Below is a small trained network, with its code and all its weights. Each question gives an input and a class and asks what happens when units are switched off, that is, made to give their printed mean instead of their output.

import numpy as np


def w(rows, s, z=0):
    codes = np.array(rows[::2]) - 128.0
    scale = np.full(codes.shape[1], s)
    scale[-1] = z or s
    return codes * scale


def norm(h):
    return h / np.sqrt((h * h).mean(-1, keepdims=True) + 1e-5)


def f(y):
    return y / 2 * (1 + np.tanh(0.7978845608 * (y + 0.044715 * y**3)))


def log_softmax(a):
    a = a - a.max(-1, keepdims=True)
    return a - np.log(np.exp(a).sum(-1, keepdims=True))


def net(x, mask):
    res = np.array(x, float).reshape(1, 5) / 4 @ E
    u = 0
    for l in range(2):
        y = f(norm(res) @ A[l][:, :-1].T + A[l][:, -1])
        res = res + np.where(mask[u : u + 3], y, B[l][:, -1]) @ B[l][:, :-1]
        u += 3
    return log_softmax(norm(res)[-1] @ U[:, :-1].T + U[:, -1])


A, B = {}, {}
E = w([
[85,168,192,35,254,57,138,83,44],'x0',
[30,167,28,113,209,164,179,230,163],'x1',
[166,137,213,42,168,82,114,23,18],'x2',
[147,145,158,115,80,102,102,29,101],'x3',
[107,131,67,200,112,134,165,220,203],'x4',
],0.0068)
A[0] = w([
[170,114,143,166,2,116,108,118,142,21],'0.n0',
[98,134,71,180,152,132,191,170,176,60],'0.n1',
[91,128,123,91,148,90,132,138,118,3],'0.n2',
],0.0092,0.0053)
B[0] = w([
[241,24,186,180,115,168,148,21,224,211],'0.n0',
[93,239,12,68,56,135,202,157,106,254],'0.n1',
[196,85,131,116,60,165,82,41,157,133],'0.n2',
],0.011,0.0058)
A[1] = w([
[130,103,165,1,120,136,95,113,61,120],'1.n0',
[148,28,162,216,16,134,62,131,166,2],'1.n1',
[152,153,185,65,200,90,123,48,50,129],'1.n2',
],0.0068,0.0021)
B[1] = w([
[39,94,155,192,236,182,101,100,85,203],'1.n0',
[233,97,235,187,230,180,154,33,121,178],'1.n1',
[28,201,123,36,156,3,34,96,33,255],'1.n2',
],0.0073,0.0088)
U = w([
[37,219,11,105,85,175,210,250,167,253],'0',
[220,51,190,209,66,197,125,26,216,57],'1',
[53,179,174,40,205,68,53,73,59,72],'2',
],0.012,0.0025)

Each question gives the input, the list of numbers given to net, and the class t.
The units are the neurons (one row each of A and B). Each row of codes is followed by its name. A weight is (code - 128) times the scale printed after its matrix; where a second scale follows, it is the last column's (A, B and U).
mask holds one flag per neuron, layer by layer. A switched-off neuron (its flag False) gives its mean, the last column of its row in B, instead of its output. The means were averaged over made-up inputs and are rounded, as every weight is.
A unit's drop is (log p(t) with every unit on - log p(t) with that unit switched off) / (log p(t) with every unit on - log p(t) with every unit switched off).
The circuit of an input: a set's keep is (log p(t) with only the set's units on - log p(t) with every unit switched off) / (log p(t) with every unit on - log p(t) with every unit switched off). Starting from all 6 units, units are removed one at a time, each time the one whose removal leaves the highest keep (on an exact tie, the one counted first), for as long as the keep stays at least 0.8.
units of the circuit, in order: the units of the circuit, biggest drop first
top k neurons: the k neurons with the biggest drops, biggest first
k most important neurons of layer l: the k neurons of layer l with the biggest drops, biggest first
drop when u is switched off: that unit's drop, to one decimal
input [3,2,1,6,6], class 0: units of the circuit, in order -> (1.n2)
input [8,7,1,3,5], class 0: units of the circuit, in order -> (1.n2 1.n1)
input [-6,0,8,7,-2], class 1: 2 most important neurons of layer 0 -> (0.n0 0.n1)
input [-7,7,6,4,-1], class 0: units of the circuit, in order -> (0.n0 1.n2)
input [1,-8,8,5,8], class 1: top 2 neurons -> (0.n0 0.n1)
input [-5,-2,8,4,-2], class 1: top 2 neurons -> (0.n0 0.n1)
input [1,-7,1,3,0], class 1: drop when 0.n0 is switched off -> 0.8
input [2,-6,1,3,3], class 1: drop when 0.n0 is switched off -> 0.5
input [6,7,2,2,6], class 0: drop when 1.n2 is switched off -> 0.1
input [-8,0,-5,4,3], class 1: drop when 0.n0 is switched off -> 0.8
